Here is a tiny trained network, its code and every weight. The questions are about switching its units off for an input and a class, where a switched-off unit gives its printed mean instead of its output.

import numpy as np


def w(rows, s, z=0):
    codes = np.array(rows[::2]) - 128.0
    scale = np.full(codes.shape[1], s)
    scale[-1] = z or s
    return codes * scale


def f(y):
    return y / 2 * (1 + np.tanh(0.7978845608 * (y + 0.044715 * y**3)))


def log_softmax(a):
    a = a - a.max(-1, keepdims=True)
    return a - np.log(np.exp(a).sum(-1, keepdims=True))


def net(x, mask):
    res = np.array(x, float).reshape(1, 4) / 4 @ E
    y = f(res @ A[0][:, :-1].T + A[0][:, -1])
    res = res + np.where(mask, y, B[0][:, -1]) @ B[0][:, :-1]
    return log_softmax(res[-1] @ U[:, :-1].T + U[:, -1])


A, B = {}, {}
E = w([
[148,93,92,11,219],'x0',
[82,161,94,181,147],'x1',
[141,237,47,69,164],'x2',
[88,41,74,180,124],'x3',
],0.012)
A[0] = w([
[124,118,185,52,225,156],'n0',
[86,145,12,80,192,150],'n1',
[137,185,121,130,114,226],'n2',
[115,39,107,91,129,144],'n3',
[194,117,116,130,203,218],'n4',
[118,108,86,169,218,224],'n5',
[151,32,53,124,132,202],'n6',
[135,244,99,169,39,201],'n7',
[82,85,37,114,139,232],'n8',
[195,99,189,107,43,253],'n9',
[141,39,58,74,102,190],'n10',
[86,158,158,235,100,240],'n11',
],0.011,0.0036)
B[0] = w([
[178,110,234,49,75,222],'n0',
[193,88,132,117,149,253],'n1',
[133,167,116,99,138,174],'n2',
[44,185,225,173,119,202],'n3',
[189,130,208,107,115,187],'n4',
[200,123,189,107,142,193],'n5',
[107,151,146,253,168,218],'n6',
[68,186,58,126,160,229],'n7',
[182,153,147,191,175,213],'n8',
[86,105,68,153,96,212],'n9',
[123,135,176,179,167,213],'n10',
[89,127,57,104,120,252],'n11',
],0.011,0.013)
U = w([
[164,126,103,138,202,15],'0',
[122,201,151,89,58,52],'1',
[67,180,165,182,157,7],'2',
[72,53,90,145,84,170],'3',
[67,249,54,120,121,241],'4',
],0.014,0.0016)

Each question gives the input, the list of numbers given to net, and the class t.
The units are the neurons (one row each of A and B). Each row of codes is followed by its name. A weight is (code - 128) times the scale printed after its matrix; where a second scale follows, it is the last column's (A, B and U).
mask holds one flag per neuron, in row order. A switched-off neuron (its flag False) gives its mean, the last column of its row in B, instead of its output. The means were averaged over made-up inputs and are rounded, as every weight is.
A unit's drop is (log p(t) with every unit on - log p(t) with that unit switched off) / (log p(t) with every unit on - log p(t) with every unit switched off).
The circuit of an input: a set's keep is (log p(t) with only the set's units on - log p(t) with every unit switched off) / (log p(t) with every unit on - log p(t) with every unit switched off). Starting from all 12 units, units are removed one at a time, each time the one whose removal leaves the highest keep (on an exact tie, the one counted first), for as long as the keep stays at least 0.8.
units of the circuit, in order: the units of the circuit, biggest drop first
k most important neurons: the k neurons with the biggest drops, biggest first
drop when u is switched off: that unit's drop, to one decimal
input [3,6,8,-2], class 0: units of the circuit, in order : (n1)
input [-2,6,5,7], class 0: units of the circuit, in order : (n1; n3)
input [4,-3,8,-1], class 0: 2 most important neurons : (n1; n3)
input [0,2,2,1], class 0: 2 most important neurons : (n3; n11)
input [-4,5,-6,6], class 3: 3 most important neurons : (n11; n10; n7)
input [8,-5,-2,1], class 2: 3 most important neurons : (n3; n6; n10)
input [5,8,3,-4], class 0: 2 most important neurons : (n1; n3)
input [6,3,-6,-7], class 1: drop when n7 is switched off : 0.0
input [7,2,-3,7], class 2: drop when n3 is switched off : 0.5
input [-1,2,-3,2], class 3: drop when n7 is switched off : 0.3
input [7,-4,3,-6], class 1: drop when n0 is switched off : 0.4
input [7,0,1,-2], class 1: 2 most important neurons : (n0; n4)
